Here is a tiny trained network, its code and every weight. The questions are about switching its units off for an input and a class, where a switched-off unit gives its printed mean instead of its output.

import numpy as np


def w(rows, s, z=0):
    codes = np.array(rows[::2]) - 128.0
    scale = np.full(codes.shape[1], s)
    scale[-1] = z or s
    return codes * scale


def norm(h):
    return h / np.sqrt((h * h).mean(-1, keepdims=True) + 1e-5)


def f(y):
    return y / 2 * (1 + np.tanh(0.7978845608 * (y + 0.044715 * y**3)))


def log_softmax(a):
    a = a - a.max(-1, keepdims=True)
    return a - np.log(np.exp(a).sum(-1, keepdims=True))


def net(x, mask):
    res = np.array(x, float).reshape(1, 7) / 4 @ E
    u = 0
    for l in range(2):
        y = f(norm(res) @ A[l][:, :-1].T + A[l][:, -1])
        res = res + np.where(mask[u : u + 12], y, B[l][:, -1]) @ B[l][:, :-1]
        u += 12
    return log_softmax(norm(res)[-1] @ U[:, :-1].T + U[:, -1])


A, B = {}, {}
E = w([
[36,9,67,166,96,168,151,83,18],'x0',
[139,163,201,124,142,255,52,157,152],'x1',
[61,66,101,188,105,148,152,207,112],'x2',
[169,96,98,147,84,69,64,231,47],'x3',
[232,34,66,40,145,126,54,141,185],'x4',
[137,118,139,41,238,136,7,120,69],'x5',
[214,231,105,109,145,77,149,130,68],'x6',
],0.0067)
A[0] = w([
[146,73,107,73,131,170,37,197,142,3],'L0N0',
[156,240,240,110,170,130,101,161,170,3],'L0N1',
[90,132,161,127,154,222,102,55,122,19],'L0N2',
[229,168,103,150,102,93,128,89,149,33],'L0N3',
[64,42,115,122,153,130,145,91,160,81],'L0N4',
[42,141,107,192,23,153,198,179,199,28],'L0N5',
[112,96,192,102,181,254,146,48,128,26],'L0N6',
[197,139,118,104,133,118,68,75,104,62],'L0N7',
[119,202,95,100,153,107,148,135,124,93],'L0N8',
[92,102,136,154,76,128,155,146,110,89],'L0N9',
[75,109,164,228,49,168,195,142,162,18],'L0N10',
[167,107,113,80,95,77,136,139,153,50],'L0N11',
],0.0086,0.006)
B[0] = w([
[74,71,156,111,181,82,108,200,176,175],'L0N0',
[254,194,249,213,166,181,69,32,168,240],'L0N1',
[90,157,58,66,103,192,84,105,134,163],'L0N2',
[161,162,85,71,80,119,156,181,109,154],'L0N3',
[190,112,111,138,141,150,149,41,152,195],'L0N4',
[93,101,215,138,144,195,213,169,171,254],'L0N5',
[75,183,67,75,79,189,96,125,63,191],'L0N6',
[129,122,151,126,90,146,162,178,156,162],'L0N7',
[135,119,166,93,145,79,166,98,133,153],'L0N8',
[136,120,142,190,145,156,164,129,120,182],'L0N9',
[56,104,179,136,78,189,205,203,150,241],'L0N10',
[145,109,129,110,89,145,134,107,147,134],'L0N11',
],0.0092,0.0051)
A[1] = w([
[88,109,102,254,93,154,98,132,45,60],'L1N0',
[168,141,110,89,170,115,59,106,77,131],'L1N1',
[48,158,177,142,167,28,199,100,58,69],'L1N2',
[142,140,112,126,114,101,164,162,152,87],'L1N3',
[83,112,181,124,124,125,124,136,134,99],'L1N4',
[129,221,193,110,185,138,105,77,141,108],'L1N5',
[136,82,135,105,153,125,86,175,126,54],'L1N6',
[136,201,74,81,126,65,169,158,124,56],'L1N7',
[74,112,76,134,111,177,112,143,40,115],'L1N8',
[13,186,69,97,114,200,87,108,110,11],'L1N9',
[96,44,141,98,173,114,17,218,179,3],'L1N10',
[123,148,117,124,83,70,57,115,146,89],'L1N11',
],0.0078,0.0051)
B[1] = w([
[130,143,122,178,3,84,98,164,110,192],'L1N0',
[101,121,152,148,128,166,185,159,178,194],'L1N1',
[73,159,121,160,211,109,125,143,70,175],'L1N2',
[107,129,155,88,126,133,141,118,112,127],'L1N3',
[126,124,86,131,138,121,151,157,119,147],'L1N4',
[139,197,116,180,126,151,81,122,140,252],'L1N5',
[121,110,147,131,130,126,139,161,151,132],'L1N6',
[140,139,148,43,145,120,183,107,84,136],'L1N7',
[133,151,102,141,79,112,47,137,135,208],'L1N8',
[72,126,65,2,102,159,100,113,134,171],'L1N9',
[138,56,172,116,208,105,94,212,137,185],'L1N10',
[155,131,127,151,115,176,171,156,122,121],'L1N11',
],0.0096,0.0045)
U = w([
[139,36,72,117,143,102,167,7,176,1],'0',
[138,26,151,97,218,119,60,217,165,170],'1',
[88,104,85,198,61,80,88,166,56,41],'2',
[202,240,193,143,175,167,84,102,187,174],'3',
[34,147,70,54,109,214,65,73,129,165],'4',
[86,190,128,114,251,61,182,99,62,25],'5',
[44,90,171,175,93,180,244,173,154,251],'6',
[216,135,116,24,92,66,194,144,133,98],'7',
],0.016,0.0036)

Each question gives the input, the list of numbers given to net, and the class t.
The units are the neurons (one row each of A and B). Each row of codes is followed by its name. A weight is (code - 128) times the scale printed after its matrix; where a second scale follows, it is the last column's (A, B and U).
mask holds one flag per neuron, layer by layer. A switched-off neuron (its flag False) gives its mean, the last column of its row in B, instead of its output. The means were averaged over made-up inputs and are rounded, as every weight is.
A unit's drop is (log p(t) with every unit on - log p(t) with that unit switched off) / (log p(t) with every unit on - log p(t) with every unit switched off).
The circuit of an input: a set's keep is (log p(t) with only the set's units on - log p(t) with every unit switched off) / (log p(t) with every unit on - log p(t) with every unit switched off). Starting from the 12 units with the biggest drops (on a tie, the unit counted first), units are removed one at a time, each time the one whose removal leaves the highest keep (on an exact tie, the one counted first), for as long as the keep stays at least 0.8.
circuit, biggest first: the units of the circuit, biggest drop first
k most important neurons: the k neurons with the biggest drops, biggest first
k most important neurons of layer l: the k neurons of layer l with the biggest drops, biggest first
drop when u is switched off: that unit's drop, to one decimal
input [5,-5,-7,-2,6,-5,3], class 7: circuit, biggest first -> (L0N3)
input [-4,-1,-4,0,3,-8,-1], class 7: circuit, biggest first -> (L0N3, L0N1)
input [-1,2,-8,-1,5,-3,-8], class 4: circuit, biggest first -> (L0N6, L0N1)
input [1,3,6,-8,0,-1,3], class 4: 2 most important neurons of layer 0 -> (L0N6, L0N2)
input [3,3,-3,6,2,-3,-7], class 1: circuit, biggest first -> (L0N0, L1N10)
input [8,1,-1,-1,-8,8,7], class 4: circuit, biggest first -> (L1N9, L0N2)
input [4,6,-6,-2,7,-2,7], class 7: 3 most important neurons of layer 0 -> (L0N1, L0N3, L0N7)
input [1,5,4,-5,3,6,6], class 4: 3 most important neurons -> (L0N6, L1N9, L0N2)
input [3,7,-1,-8,-4,-5,-1], class 4: 2 most important neurons -> (L0N6, L0N2)
input [1,8,-8,0,1,8,-4], class 4: 2 most important neurons of layer 0 -> (L0N6, L0N2)
input [-1,-4,-6,1,3,5,0], class 7: 2 most important neurons of layer 1 -> (L1N7, L1N2)
input [6,6,-1,8,3,-2,-6], class 1: drop when L1N10 is switched off -> 0.2
input [-6,0,-7,5,6,5,-3], class 1: drop when L0N0 is switched off -> 0.6
input [-2,-8,-5,-3,5,-7,-8], class 0: circuit, biggest first -> (L0N4)
input [1,7,8,1,0,2,-2], class 1: drop when L1N10 is switched off -> 0.4
input [2,6,6,-8,8,4,4], class 4: drop when L0N2 is switched off -> 0.3
